Here is a tiny trained network, its code and every weight. The questions are about switching its units off for an input and a target symbol, where a switched-off unit gives its printed mean instead of its output.

import numpy as np


def w(rows, s, z=0):
    codes = np.array(rows[::2]) - 128.0
    scale = np.full(codes.shape[1], s)
    scale[-1] = z or s
    return codes * scale


def f(y):
    return y / 2 * (1 + np.tanh(0.7978845608 * (y + 0.044715 * y**3)))


def softmax(a):
    e = np.exp(a - a.max(-1, keepdims=True))
    return e / e.sum(-1, keepdims=True)


def log_softmax(a):
    a = a - a.max(-1, keepdims=True)
    return a - np.log(np.exp(a).sum(-1, keepdims=True))


def net(x, mask):
    ids = ['ΛΣΨαβγδεζθξπτφω'.index(c) for c in x.split()]
    T = len(ids)
    res = E[ids] + P[:T]
    r = res
    for j in range(2):
        rows = slice(3 * j, 3 * j + 3)
        q, k, v = (r @ M[0][rows].T for M in (Q, K, V))
        z = softmax(np.where(np.tri(T) > 0, q @ k.T / 3**0.5, -1e9)) @ v
        o = O[0][rows]
        res = res + np.where(mask[j], z, o[:, -1]) @ o[:, :-1]
    y = f(res @ A[0][:, :-1].T + A[0][:, -1])
    res = res + np.where(mask[2:14], y, B[0][:, -1]) @ B[0][:, :-1]
    return log_softmax(res[-1] @ U[:, :-1].T + U[:, -1])


Q, K, V, O, A, B = {}, {}, {}, {}, {}, {}
E = w([
[237,56,83,131],'Λ',
[99,69,127,108],'Σ',
[171,49,3,113],'Ψ',
[103,82,128,111],'α',
[94,135,77,225],'β',
[110,135,172,183],'γ',
[192,138,82,209],'δ',
[20,175,34,112],'ε',
[147,135,172,171],'ζ',
[105,72,125,106],'θ',
[104,76,128,115],'ξ',
[99,74,128,110],'π',
[102,75,130,114],'τ',
[178,96,181,135],'φ',
[142,185,112,23],'ω',
],0.019)
P = w([
[120,254,217,127],'0',
[130,170,205,110],'1',
[130,127,196,107],'2',
[129,81,188,113],'3',
[128,46,183,119],'4',
[131,28,184,125],'5',
],0.0061)
Q[0] = w([
[145,122,218,136],'head 1',
[138,139,72,149],'head 1',
[200,20,127,80],'head 1',
[110,81,90,28],'head 2',
[8,143,51,27],'head 2',
[117,230,24,78],'head 2',
],0.016)
K[0] = w([
[178,136,160,95],'head 1',
[79,61,149,244],'head 1',
[69,157,226,66],'head 1',
[128,129,177,77],'head 2',
[67,198,186,1],'head 2',
[136,234,112,54],'head 2',
],0.013)
V[0] = w([
[182,139,76,102],'head 1',
[196,90,109,226],'head 1',
[197,147,86,70],'head 1',
[170,181,121,211],'head 2',
[93,115,254,130],'head 2',
[221,89,188,86],'head 2',
],0.0082)
O[0] = w([
[158,70,132,119,130],'head 1',
[177,160,91,91,1],'head 1',
[147,37,121,118,165],'head 1',
[147,90,133,227,99],'head 2',
[77,152,210,138,155],'head 2',
[195,148,255,74,165],'head 2',
],0.0098,0.004)
A[0] = w([
[165,124,174,120,246],'neuron 1',
[151,87,96,88,110],'neuron 2',
[120,65,90,123,143],'neuron 3',
[134,247,105,62,96],'neuron 4',
[169,65,124,90,179],'neuron 5',
[207,119,127,91,143],'neuron 6',
[77,181,102,115,105],'neuron 7',
[101,140,197,98,141],'neuron 8',
[90,139,167,86,135],'neuron 9',
[178,119,180,168,80],'neuron 10',
[161,139,142,72,120],'neuron 11',
[194,197,157,156,99],'neuron 12',
],0.014,0.013)
B[0] = w([
[161,178,90,128,254],'neuron 1',
[195,122,197,84,149],'neuron 2',
[143,183,155,129,168],'neuron 3',
[180,125,153,248,148],'neuron 4',
[78,155,85,133,205],'neuron 5',
[69,102,113,125,171],'neuron 6',
[131,66,128,103,152],'neuron 7',
[102,147,166,138,218],'neuron 8',
[130,89,179,144,189],'neuron 9',
[139,38,117,105,167],'neuron 10',
[94,112,135,109,159],'neuron 11',
[147,104,131,66,158],'neuron 12',
],0.013,0.017)
U = w([
[73,190,155,180,186],'Λ',
[52,142,122,76,3],'Σ',
[138,220,60,97,211],'Ψ',
[187,77,85,153,251],'α',
[113,103,105,134,68],'β',
[111,52,95,87,143],'γ',
[106,11,133,175,139],'δ',
[116,166,86,224,120],'ε',
[119,104,109,138,80],'ζ',
[122,103,110,133,78],'θ',
[215,158,145,115,126],'ξ',
[57,74,80,132,67],'π',
[118,102,106,132,77],'τ',
[132,58,139,91,9],'φ',
[120,97,110,135,81],'ω',
],0.012,0.0053)

Each question gives the input, a string of symbols that net reads in full, and the target symbol t.
The units are the heads (3 rows each of Q, K, V and O) and the neurons (one row each of A and B). Each row of codes is followed by its name. A weight is (code - 128) times the scale printed after its matrix; where a second scale follows, it is the last column's (O, A, B and U).
mask holds one flag per unit, heads first, then neurons. A switched-off unit (its flag False) gives its mean, the last column of its rows in O or B, instead of its output. The means were averaged over made-up inputs and are rounded, as every weight is.
A unit's drop is (log p(t) with every unit on - log p(t) with that unit switched off) / (log p(t) with every unit on - log p(t) with every unit switched off).
The circuit of an input: a set's keep is (log p(t) with only the set's units on - log p(t) with every unit switched off) / (log p(t) with every unit on - log p(t) with every unit switched off). Starting from the 12 units with the biggest drops (on a tie, the unit counted first), units are removed one at a time, each time the one whose removal leaves the highest keep (on an exact tie, the one counted first), for as long as the keep stays at least 0.8.
units of the circuit, in order: the units of the circuit, biggest drop first
top k neurons: the k neurons with the biggest drops, biggest first
heads that matter: for each layer, one digit per head in row order, 1 if its drop is at least 0.15 and else 0, layers parted by /
drop of u: that unit's drop, to one decimal
input ω ξ ω γ φ, target δ: units of the circuit, in order -> [head 1]
input π ε ξ, target Λ: heads that matter -> 00
input π ξ δ π τ ε, target α: heads that matter -> 10
input Σ ζ δ α, target Λ: heads that matter -> 01
input ω π δ ε ζ, target α: units of the circuit, in order -> [head 2; neuron 8]
input ω Σ ε, target δ: units of the circuit, in order -> [neuron 7; neuron 1; neuron 4]
input ω ζ ω, target Σ: heads that matter -> 10
input γ β δ ε Λ, target γ: top 3 neurons -> [neuron 6; neuron 10; neuron 12]
input ξ Σ ζ ζ, target ξ: units of the circuit, in order -> [head 1; neuron 5; neuron 6]
input ζ δ Λ ζ, target γ: top 3 neurons -> [neuron 10; neuron 6; neuron 12]
input π Ψ ξ ζ Σ ε, target Ψ: units of the circuit, in order -> [neuron 3; head 2]
input Λ Ψ φ ω, target Λ: units of the circuit, in order -> [neuron 4; neuron 10]
input ε ξ Λ, target γ: top 2 neurons -> [neuron 10; neuron 6]
input δ ζ ζ ζ ζ ζ, target α: top 2 neurons -> [neuron 10; neuron 8]
input δ β ζ, target ε: units of the circuit, in order -> [head 2]
input γ ζ φ, target φ: units of the circuit, in order -> [head 2; neuron 10; neuron 12]
input π ω ξ β ζ, target ε: top 2 neurons -> [neuron 3; neuron 9]
input γ ζ θ, target Λ: units of the circuit, in order -> [head 2; neuron 10; head 1]
input α ζ ξ ε φ, target φ: top 3 neurons -> [neuron 10; neuron 12; neuron 9]
input ω γ Λ ζ ξ, target Λ: top neuron -> [neuron 3]
input ε γ Σ, target Λ: heads that matter -> 00
input θ ζ ω φ, target δ: heads that matter -> 11
input ζ γ β Ψ δ γ, target α: heads that matter -> 01
input ε Σ Ψ ζ ζ, target Ψ: drop of head 2 -> 0.3
input ζ Ψ γ, target Ψ: drop of head 1 -> 0.1
input π ω ξ Ψ τ γ, target Ψ: drop of head 2 -> 1.1
input β ω ζ ε ζ γ, target δ: drop of neuron 10 -> 0.3
input Σ Σ ζ ζ ω γ, target δ: top neuron -> [neuron 10]
